Here is a tiny trained network, its code and every weight. The questions are about switching its units off for an input and a class, where a switched-off unit gives its printed mean instead of its output.

import numpy as np


def w(rows, s, z=0):
    codes = np.array(rows[::2]) - 128.0
    scale = np.full(codes.shape[1], s)
    scale[-1] = z or s
    return codes * scale


def f(y):
    return y / 2 * (1 + np.tanh(0.7978845608 * (y + 0.044715 * y**3)))


def log_softmax(a):
    a = a - a.max(-1, keepdims=True)
    return a - np.log(np.exp(a).sum(-1, keepdims=True))


def net(x, mask):
    res = np.array(x, float).reshape(1, 7) / 4 @ E
    y = f(res @ A[0][:, :-1].T + A[0][:, -1])
    res = res + np.where(mask, y, B[0][:, -1]) @ B[0][:, :-1]
    return log_softmax(res[-1] @ U[:, :-1].T + U[:, -1])


A, B = {}, {}
E = w([
[124,131,142,126,146,139,148],'x0',
[189,129,100,124,179,16,183],'x1',
[117,122,123,132,113,151,133],'x2',
[254,122,88,94,85,155,93],'x3',
[136,131,133,126,135,121,123],'x4',
[164,159,151,94,164,66,48],'x5',
[148,150,148,152,19,87,149],'x6',
],0.0097)
A[0] = w([
[191,185,182,150,63,101,131,38],'neuron 0',
[77,136,192,120,92,196,61,8],'neuron 1',
[158,155,120,90,101,252,102,55],'neuron 2',
[118,123,56,119,216,167,108,67],'neuron 3',
[231,93,122,62,125,196,157,67],'neuron 4',
[164,108,120,121,156,25,191,207],'neuron 5',
[135,103,41,66,203,148,94,58],'neuron 6',
[192,61,99,83,82,137,105,93],'neuron 7',
[62,53,171,196,165,80,179,197],'neuron 8',
[144,32,86,254,107,179,217,144],'neuron 9',
],0.0085,0.0015)
B[0] = w([
[146,254,170,133,85,53,148,193],'neuron 0',
[58,108,41,116,58,74,158,222],'neuron 1',
[104,126,75,162,179,105,127,225],'neuron 2',
[186,208,92,182,59,186,212,194],'neuron 3',
[66,116,217,125,156,55,187,219],'neuron 4',
[97,56,61,80,36,172,72,254],'neuron 5',
[111,209,153,98,122,118,207,200],'neuron 6',
[59,17,207,57,188,88,146,203],'neuron 7',
[133,103,188,106,131,87,117,238],'neuron 8',
[215,170,138,130,226,103,52,250],'neuron 9',
],0.0076,0.0069)
U = w([
[78,74,213,111,132,95,159,28],'0',
[119,98,36,106,53,115,154,84],'1',
[135,124,165,110,103,141,118,252],'2',
[178,254,108,177,72,119,170,90],'3',
[186,211,112,182,179,90,21,94],'4',
[157,108,145,100,111,158,85,199],'5',
],0.0078,0.002)

Each question gives the input, the list of numbers given to net, and the class t.
The units are the neurons (one row each of A and B). Each row of codes is followed by its name. A weight is (code - 128) times the scale printed after its matrix; where a second scale follows, it is the last column's (A, B and U).
mask holds one flag per neuron, in row order. A switched-off neuron (its flag False) gives its mean, the last column of its row in B, instead of its output. The means were averaged over made-up inputs and are rounded, as every weight is.
A unit's drop is (log p(t) with every unit on - log p(t) with that unit switched off) / (log p(t) with every unit on - log p(t) with every unit switched off).
The circuit of an input: a set's keep is (log p(t) with only the set's units on - log p(t) with every unit switched off) / (log p(t) with every unit on - log p(t) with every unit switched off). Starting from all 10 units, units are removed one at a time, each time the one whose removal leaves the highest keep (on an exact tie, the one counted first), for as long as the keep stays at least 0.8.
circuit, biggest first: the units of the circuit, biggest drop first
unit that matters most: the unit with the biggest drop
k most important neurons: the k neurons with the biggest drops, biggest first
drop when u is switched off: that unit's drop, to one decimal
input [-1,-5,-8,5,0,-1,-5], class 0: 2 most important neurons -> (neuron 4; neuron 7)
input [0,0,-4,5,-3,-5,2], class 0: circuit, biggest first -> (neuron 7; neuron 4)
input [-1,1,-3,4,-3,3,-2], class 0: circuit, biggest first -> (neuron 9; neuron 7; neuron 4)
input [1,2,-7,2,6,8,-8], class 3: 2 most important neurons -> (neuron 3; neuron 6)
input [-8,8,6,8,3,-8,-8], class 0: circuit, biggest first -> (neuron 4)
input [2,1,-8,3,-4,4,-6], class 3: circuit, biggest first -> (neuron 3; neuron 6)
input [5,3,-2,4,5,3,-6], class 3: 3 most important neurons -> (neuron 3; neuron 6; neuron 8)
input [6,6,-4,0,-7,4,-7], class 3: 4 most important neurons -> (neuron 3; neuron 6; neuron 7; neuron 1)
input [5,-7,-7,-4,-4,-1,-5], class 1: circuit, biggest first -> (neuron 1; neuron 4)
input [-7,-5,1,-3,-4,-5,-8], class 3: circuit, biggest first -> (neuron 3; neuron 7)
input [-4,-4,-2,-6,-8,-1,-8], class 3: 3 most important neurons -> (neuron 3; neuron 7; neuron 5)
input [2,3,0,7,-3,-7,0], class 0: circuit, biggest first -> (neuron 4; neuron 7)
input [-1,3,4,-7,3,-8,0], class 4: 3 most important neurons -> (neuron 9; neuron 7; neuron 4)
input [2,8,5,-7,4,4,3], class 1: unit that matters most -> neuron 5
input [-8,-2,-8,8,-4,-4,3], class 0: 2 most important neurons -> (neuron 7; neuron 4)
input [2,6,-2,8,6,6,8], class 0: 2 most important neurons -> (neuron 7; neuron 4)
input [4,7,6,-1,0,2,6], class 1: 2 most important neurons -> (neuron 5; neuron 9)
input [8,-8,2,4,4,5,4], class 1: 2 most important neurons -> (neuron 1; neuron 9)
input [7,-7,-2,-3,4,1,-4], class 1: 2 most important neurons -> (neuron 1; neuron 9)
input [5,-8,5,1,5,-3,-7], class 1: circuit, biggest first -> (neuron 1)
input [3,6,5,-2,4,7,-8], class 3: 2 most important neurons -> (neuron 3; neuron 6)
input [5,4,-3,-2,5,-7,4], class 4: 2 most important neurons -> (neuron 9; neuron 7)
input [4,6,2,6,6,1,-4], class 0: drop when neuron 0 is switched off -> 0.0
input [-1,5,-2,6,4,4,-5], class 0: drop when neuron 5 is switched off -> -0.1
input [5,-1,1,5,7,6,-7], class 3: drop when neuron 3 is switched off -> 0.6
